Below is a small trained network, with its code and all its weights. Each question gives an input and a target symbol and asks what happens when units are switched off, that is, made to give their printed mean instead of their output.

import numpy as np


def w(rows, s, z=0):
    codes = np.array(rows[::2]) - 128.0
    scale = np.full(codes.shape[1], s)
    scale[-1] = z or s
    return codes * scale


def f(y):
    return y / 2 * (1 + np.tanh(0.7978845608 * (y + 0.044715 * y**3)))


def softmax(a):
    e = np.exp(a - a.max(-1, keepdims=True))
    return e / e.sum(-1, keepdims=True)


def log_softmax(a):
    a = a - a.max(-1, keepdims=True)
    return a - np.log(np.exp(a).sum(-1, keepdims=True))


def net(x, mask):
    ids = ['ΘΠζλμφψ'.index(c) for c in x.split()]
    T = len(ids)
    res = E[ids] + P[:T]
    r = res
    for j in range(3):
        rows = slice(2 * j, 2 * j + 2)
        q, k, v = (r @ M[0][rows].T for M in (Q, K, V))
        z = softmax(np.where(np.tri(T) > 0, q @ k.T / 2**0.5, -1e9)) @ v
        o = O[0][rows]
        res = res + np.where(mask[j], z, o[:, -1]) @ o[:, :-1]
    y = f(res @ A[0][:, :-1].T + A[0][:, -1])
    res = res + np.where(mask[3:11], y, B[0][:, -1]) @ B[0][:, :-1]
    return log_softmax(res[-1] @ U[:, :-1].T + U[:, -1])


Q, K, V, O, A, B = {}, {}, {}, {}, {}, {}
E = w([
[94,127,136],'Θ',
[99,162,96],'Π',
[181,198,187],'ζ',
[125,184,182],'λ',
[130,143,71],'μ',
[189,180,247],'φ',
[96,116,58],'ψ',
],0.015)
P = w([
[26,188,75],'0',
[30,119,158],'1',
[191,153,114],'2',
[45,184,132],'3',
[67,33,162],'4',
[189,146,103],'5',
[46,191,139],'6',
[69,7,180],'7',
[189,144,89],'8',
],0.015)
Q[0] = w([
[152,111,162],'h1',
[253,224,150],'h1',
[156,187,179],'h2',
[113,181,13],'h2',
[204,70,122],'h3',
[248,44,122],'h3',
],0.011)
K[0] = w([
[121,143,35],'h1',
[220,181,98],'h1',
[137,150,165],'h2',
[162,95,154],'h2',
[250,118,170],'h3',
[216,113,158],'h3',
],0.013)
V[0] = w([
[65,193,26],'h1',
[67,90,172],'h1',
[75,28,194],'h2',
[87,91,104],'h2',
[126,127,105],'h3',
[2,88,173],'h3',
],0.012)
O[0] = w([
[35,80,90,254],'h1',
[127,65,245,150],'h1',
[120,140,229,57],'h2',
[114,90,176,139],'h2',
[97,62,3,142],'h3',
[166,199,216,218],'h3',
],0.006,0.0068)
A[0] = w([
[199,114,147,255],'n1',
[136,142,134,93],'n2',
[10,150,219,100],'n3',
[65,198,96,80],'n4',
[174,188,212,135],'n5',
[136,142,200,72],'n6',
[143,51,201,139],'n7',
[181,149,84,57],'n8',
],0.011,0.0058)
B[0] = w([
[38,53,116,151],'n1',
[231,173,194,123],'n2',
[220,49,173,249],'n3',
[254,185,98,185],'n4',
[34,75,164,164],'n5',
[85,168,27,146],'n6',
[122,210,53,172],'n7',
[213,123,169,146],'n8',
],0.0068,0.014)
U = w([
[213,93,206,167],'Θ',
[103,75,131,164],'Π',
[143,248,162,130],'ζ',
[239,145,163,1],'λ',
[65,184,116,166],'μ',
[122,210,175,176],'φ',
[168,123,112,58],'ψ',
],0.012,0.0064)

Each question gives the input, a string of symbols that net reads in full, and the target symbol t.
The units are the heads (2 rows each of Q, K, V and O) and the neurons (one row each of A and B). Each row of codes is followed by its name. A weight is (code - 128) times the scale printed after its matrix; where a second scale follows, it is the last column's (O, A, B and U).
mask holds one flag per unit, heads first, then neurons. A switched-off unit (its flag False) gives its mean, the last column of its rows in O or B, instead of its output. The means were averaged over made-up inputs and are rounded, as every weight is.
A unit's drop is (log p(t) with every unit on - log p(t) with that unit switched off) / (log p(t) with every unit on - log p(t) with every unit switched off).
The circuit of an input: a set's keep is (log p(t) with only the set's units on - log p(t) with every unit switched off) / (log p(t) with every unit on - log p(t) with every unit switched off). Starting from all 11 units, units are removed one at a time, each time the one whose removal leaves the highest keep (on an exact tie, the one counted first), for as long as the keep stays at least 0.8.
units of the circuit, in order: the units of the circuit, biggest drop first
top k neurons: the k neurons with the biggest drops, biggest first
heads that matter: for each layer, one digit per head in row order, 1 if its drop is at least 0.15 and else 0, layers parted by /
drop of u: that unit's drop, to one decimal
input μ Θ Π Θ μ Π Π, target Θ: heads that matter -> 100
input ψ Θ Π, target ζ: units of the circuit, in order -> n3; h3
input Θ Θ λ, target φ: units of the circuit, in order -> n3; n5
input Θ μ μ μ Π, target Θ: heads that matter -> 001
input ζ μ λ ζ Θ μ ψ, target Θ: heads that matter -> 100
input μ ψ Π μ μ Θ λ, target Θ: units of the circuit, in order -> n3
input Θ λ μ μ ζ μ Θ, target Θ: units of the circuit, in order -> n3; h1
input Θ ζ ζ μ, target ζ: heads that matter -> 011
input Π Θ φ μ μ φ Π φ, target Π: heads that matter -> 001
input μ μ Θ, target μ: top 3 neurons -> n3; n4; n8
input λ ζ ζ μ, target ζ: units of the circuit, in order -> h2; n3; n4; h3
input φ Θ Θ Θ Π ψ Θ φ, target Π: top 2 neurons -> n6; n5
input μ Θ ψ λ Π λ μ, target Θ: top 3 neurons -> n7; n3; n6
input Π Θ ψ ψ μ ζ μ ζ, target Π: units of the circuit, in order -> h3; h1
input Θ ζ ψ μ ζ, target Π: heads that matter -> 000
input μ μ μ, target ψ: units of the circuit, in order -> h3; h1
input Θ μ μ μ μ Π, target ζ: heads that matter -> 100
input λ μ λ Θ, target Θ: top 2 neurons -> n3; n7
input ζ λ Θ λ, target Θ: drop of n6 -> -0.1
input ζ μ μ μ Θ Π μ, target Θ: drop of n7 -> 0.2
input ψ φ λ, target φ: drop of n3 -> 0.8
